Below is a small trained network, with its code and all its weights. Each question gives an input and a class and asks what happens when units are switched off, that is, made to give their printed mean instead of their output.

import numpy as np


def w(rows, s, z=0):
    codes = np.array(rows[::2]) - 128.0
    scale = np.full(codes.shape[1], s)
    scale[-1] = z or s
    return codes * scale


def f(y):
    return y / 2 * (1 + np.tanh(0.7978845608 * (y + 0.044715 * y**3)))


def log_softmax(a):
    a = a - a.max(-1, keepdims=True)
    return a - np.log(np.exp(a).sum(-1, keepdims=True))


def net(x, mask):
    res = np.array(x, float).reshape(1, 6) / 4 @ E
    y = f(res @ A[0][:, :-1].T + A[0][:, -1])
    res = res + np.where(mask, y, B[0][:, -1]) @ B[0][:, :-1]
    return log_softmax(res[-1] @ U[:, :-1].T + U[:, -1])


A, B = {}, {}
E = w([
[177,173,100,203,122,170,121],'x0',
[225,227,134,185,32,136,117],'x1',
[145,102,136,81,168,158,1],'x2',
[158,132,140,193,170,200,135],'x3',
[138,195,188,64,76,38,129],'x4',
[132,97,13,148,66,71,103],'x5',
],0.0065)
A[0] = w([
[131,171,220,49,192,149,127,94],'n0',
[99,84,161,67,192,133,94,75],'n1',
[56,144,118,65,79,54,195,141],'n2',
[169,219,169,141,47,77,151,3],'n3',
[188,163,88,175,138,207,47,136],'n4',
[67,3,61,111,220,167,121,153],'n5',
[130,114,121,129,143,102,118,142],'n6',
[112,117,136,202,158,187,218,129],'n7',
[145,158,161,255,193,197,160,185],'n8',
],0.0069,0.0033)
B[0] = w([
[39,48,216,25,236,189,195,187],'n0',
[84,69,196,109,172,125,171,182],'n1',
[212,210,56,225,54,82,82,228],'n2',
[106,49,126,106,173,228,192,194],'n3',
[207,144,27,208,43,157,139,201],'n4',
[3,55,240,20,226,190,231,254],'n5',
[119,57,129,142,95,248,171,136],'n6',
[205,80,9,222,41,179,148,182],'n7',
[236,215,16,200,3,20,70,224],'n8',
],0.0058,0.0061)
U = w([
[254,167,2,251,8,107,102,252],'0',
[10,76,230,11,253,146,156,4],'1',
],0.0076,0.0033)

Each question gives the input, the list of numbers given to net, and the class t.
The units are the neurons (one row each of A and B). Each row of codes is followed by its name. A weight is (code - 128) times the scale printed after its matrix; where a second scale follows, it is the last column's (A, B and U).
mask holds one flag per neuron, in row order. A switched-off neuron (its flag False) gives its mean, the last column of its row in B, instead of its output. The means were averaged over made-up inputs and are rounded, as every weight is.
A unit's drop is (log p(t) with every unit on - log p(t) with that unit switched off) / (log p(t) with every unit on - log p(t) with every unit switched off).
unit that matters most: the unit with the biggest drop
top k neurons: the k neurons with the biggest drops, biggest first
drop when u is switched off: that unit's drop, to one decimal
input [-5,-3,-5,2,-6,8], class 1: unit that matters most => n5
input [4,-8,-6,-7,0,7], class 1: top 4 neurons => (n5; n8; n4; n7)
input [-3,-3,-2,6,-7,-4], class 0: top 2 neurons => (n8; n7)
input [-5,2,-5,-8,6,-4], class 0: top 3 neurons => (n2; n5; n1)
input [5,-6,-3,1,1,4], class 1: top 3 neurons => (n8; n4; n5)
input [-2,-1,4,4,3,2], class 1: top 2 neurons => (n8; n2)
input [5,-2,5,-5,0,4], class 1: top 3 neurons => (n8; n2; n7)
input [-5,-6,-7,2,7,1], class 0: top 2 neurons => (n2; n5)
input [1,-4,5,4,-2,4], class 1: drop when n5 is switched off => 0.2
input [7,-4,7,-2,-5,6], class 1: drop when n5 is switched off => 1.1
input [-6,3,1,0,-8,5], class 1: drop when n2 is switched off => 0.2
